Below is a small trained network, with its code and all its weights. Each question gives an input and a class and asks what happens when units are switched off, that is, made to give their printed mean instead of their output.

import numpy as np


def w(rows, s, z=0):
    codes = np.array(rows[::2]) - 128.0
    scale = np.full(codes.shape[1], s)
    scale[-1] = z or s
    return codes * scale


def norm(h):
    return h / np.sqrt((h * h).mean(-1, keepdims=True) + 1e-5)


def f(y):
    return y / 2 * (1 + np.tanh(0.7978845608 * (y + 0.044715 * y**3)))


def log_softmax(a):
    a = a - a.max(-1, keepdims=True)
    return a - np.log(np.exp(a).sum(-1, keepdims=True))


def net(x, mask):
    res = np.array(x, float).reshape(1, 7) / 4 @ E
    u = 0
    for l in range(3):
        y = f(norm(res) @ A[l][:, :-1].T + A[l][:, -1])
        res = res + np.where(mask[u : u + 8], y, B[l][:, -1]) @ B[l][:, :-1]
        u += 8
    return log_softmax(norm(res)[-1] @ U[:, :-1].T + U[:, -1])


A, B = {}, {}
E = w([
[127,128,126,130,129,127,132],'x0',
[119,252,134,58,127,126,84],'x1',
[127,127,126,125,126,128,129],'x2',
[133,130,128,128,127,125,129],'x3',
[133,108,204,79,140,43,132],'x4',
[128,126,127,127,128,128,129],'x5',
[123,62,46,134,240,96,89],'x6',
],0.00038)
A[0] = w([
[108,223,163,122,89,153,161,41],'L0N0',
[169,84,219,129,61,84,165,125],'L0N1',
[116,124,129,146,193,79,151,133],'L0N2',
[127,115,104,195,84,197,161,226],'L0N3',
[117,249,181,103,63,151,136,45],'L0N4',
[155,148,147,96,116,120,119,2],'L0N5',
[170,119,157,86,113,83,109,149],'L0N6',
[112,166,49,98,140,207,62,154],'L0N7',
],0.0018,0.00053)
B[0] = w([
[152,34,80,151,162,103,117,161],'L0N0',
[62,198,161,179,200,97,186,202],'L0N1',
[127,135,127,59,93,176,60,162],'L0N2',
[222,86,194,144,40,77,157,245],'L0N3',
[156,6,92,148,157,137,112,240],'L0N4',
[91,91,100,123,184,111,124,73],'L0N5',
[49,164,102,119,187,168,128,163],'L0N6',
[102,170,140,214,139,117,209,254],'L0N7',
],0.0014,0.00047)
A[1] = w([
[171,75,79,182,87,189,155,252],'L1N0',
[81,79,159,24,202,85,47,126],'L1N1',
[112,144,66,130,123,162,123,103],'L1N2',
[118,17,141,108,183,59,136,100],'L1N3',
[220,59,68,220,38,236,146,225],'L1N4',
[102,69,149,20,207,65,67,85],'L1N5',
[163,180,148,80,102,152,109,115],'L1N6',
[122,253,194,69,114,83,106,12],'L1N7',
],0.0012,0.00029)
B[1] = w([
[108,179,134,73,140,95,56,196],'L1N0',
[226,56,108,169,42,114,112,173],'L1N1',
[117,120,175,134,164,83,110,127],'L1N2',
[163,221,160,170,71,147,142,157],'L1N3',
[105,97,109,2,146,123,38,254],'L1N4',
[191,72,120,170,39,118,113,168],'L1N5',
[132,40,111,156,134,146,120,113],'L1N6',
[131,59,107,110,97,221,141,114],'L1N7',
],0.0011,0.0008)
A[2] = w([
[137,101,36,41,138,149,46,147],'L2N0',
[203,120,166,112,15,167,161,126],'L2N1',
[137,96,61,64,140,176,78,124],'L2N2',
[164,146,143,104,49,166,136,74],'L2N3',
[115,143,136,30,185,91,50,147],'L2N4',
[177,124,133,102,82,114,149,98],'L2N5',
[51,253,51,181,211,185,166,89],'L2N6',
[101,96,203,187,96,91,186,252],'L2N7',
],0.0015,0.00045)
B[2] = w([
[73,144,180,95,104,180,209,255],'L2N0',
[163,71,54,162,172,61,55,183],'L2N1',
[69,126,163,102,123,123,184,193],'L2N2',
[153,33,87,141,143,41,108,133],'L2N3',
[99,95,81,135,64,226,155,202],'L2N4',
[150,111,83,160,125,120,80,148],'L2N5',
[208,96,232,206,167,4,116,109],'L2N6',
[138,181,82,121,167,165,91,187],'L2N7',
],0.0012,0.00086)
U = w([
[252,48,52,171,87,65,27,178],'0',
[17,117,119,10,83,245,182,176],'1',
[118,254,240,219,244,71,192,1],'2',
],0.0046,0.00047)

Each question gives the input, the list of numbers given to net, and the class t.
The units are the neurons (one row each of A and B). Each row of codes is followed by its name. A weight is (code - 128) times the scale printed after its matrix; where a second scale follows, it is the last column's (A, B and U).
mask holds one flag per neuron, layer by layer. A switched-off neuron (its flag False) gives its mean, the last column of its row in B, instead of its output. The means were averaged over made-up inputs and are rounded, as every weight is.
A unit's drop is (log p(t) with every unit on - log p(t) with that unit switched off) / (log p(t) with every unit on - log p(t) with every unit switched off).
The circuit of an input: a set's keep is (log p(t) with only the set's units on - log p(t) with every unit switched off) / (log p(t) with every unit on - log p(t) with every unit switched off). Starting from the 12 units with the biggest drops (on a tie, the unit counted first), units are removed one at a time, each time the one whose removal leaves the highest keep (on an exact tie, the one counted first), for as long as the keep stays at least 0.8.
circuit, biggest first: the units of the circuit, biggest drop first
unit that matters most: the unit with the biggest drop
top k neurons: the k neurons with the biggest drops, biggest first
k most important neurons of layer l: the k neurons of layer l with the biggest drops, biggest first
drop when u is switched off: that unit's drop, to one decimal
input [-2,2,-7,7,-7,0,2], class 2: unit that matters most : L0N7
input [-2,1,-5,2,8,-6,3], class 1: top 3 neurons : [L0N3; L0N6; L2N6]
input [7,-3,3,6,-7,-7,6], class 1: top 2 neurons : [L1N4; L0N1]
input [4,3,4,7,-6,7,4], class 2: circuit, biggest first : [L0N7; L2N6]
input [-3,2,2,-5,8,4,-1], class 0: top 2 neurons : [L1N1; L1N5]
input [5,-6,-6,-3,3,3,-8], class 2: circuit, biggest first : [L0N1; L2N4]
input [-1,1,8,7,1,6,8], class 1: 3 most important neurons of layer 0 : [L0N1; L0N3; L0N2]
input [-7,-5,6,7,6,-4,0], class 2: top 2 neurons : [L0N1; L1N4]
input [-4,-3,-5,-8,-8,2,-3], class 0: circuit, biggest first : [L0N3; L2N1]
input [-6,1,2,-8,-3,3,4], class 2: top 4 neurons : [L0N7; L0N4; L2N6; L0N0]
input [-8,-5,4,5,5,-3,0], class 2: top 3 neurons : [L0N1; L1N4; L0N4]
input [2,8,2,8,-7,0,2], class 2: top 2 neurons : [L0N7; L2N6]
input [1,7,-8,5,8,2,4], class 1: top 2 neurons : [L0N3; L0N6]
input [-5,-4,-8,7,2,-4,-5], class 2: circuit, biggest first : [L0N1]
input [8,3,8,-3,2,3,8], class 1: top 3 neurons : [L0N1; L0N3; L0N2]
input [-2,-7,1,-3,0,-8,2], class 1: top 2 neurons : [L1N4; L1N1]
input [1,-4,-2,4,4,-8,0], class 2: top 3 neurons : [L0N1; L1N4; L0N4]
input [-2,5,-7,-4,6,1,-1], class 0: top 2 neurons : [L1N1; L1N5]
input [-8,4,3,2,7,-4,-8], class 0: top 2 neurons : [L0N4; L0N7]
input [-7,-2,-5,-8,-4,5,-7], class 0: unit that matters most : L0N3
input [6,7,2,3,8,-8,-6], class 0: top 2 neurons : [L0N4; L1N4]
input [2,-6,0,-1,0,-7,7], class 1: 3 most important neurons of layer 0 : [L0N1; L0N0; L0N4]
input [-8,-8,1,1,7,6,-2], class 2: 2 most important neurons of layer 0 : [L0N1; L0N4]
input [5,-3,-6,-6,-5,6,8], class 1: drop when L0N1 is switched off : 2.2
input [-3,6,1,4,-3,-8,3], class 2: drop when L0N7 is switched off : 2.4
input [5,-2,-5,-6,-8,4,-7], class 0: drop when L1N4 is switched off : 0.0
input [-1,8,-7,5,6,8,8], class 1: drop when L0N1 is switched off : 0.1
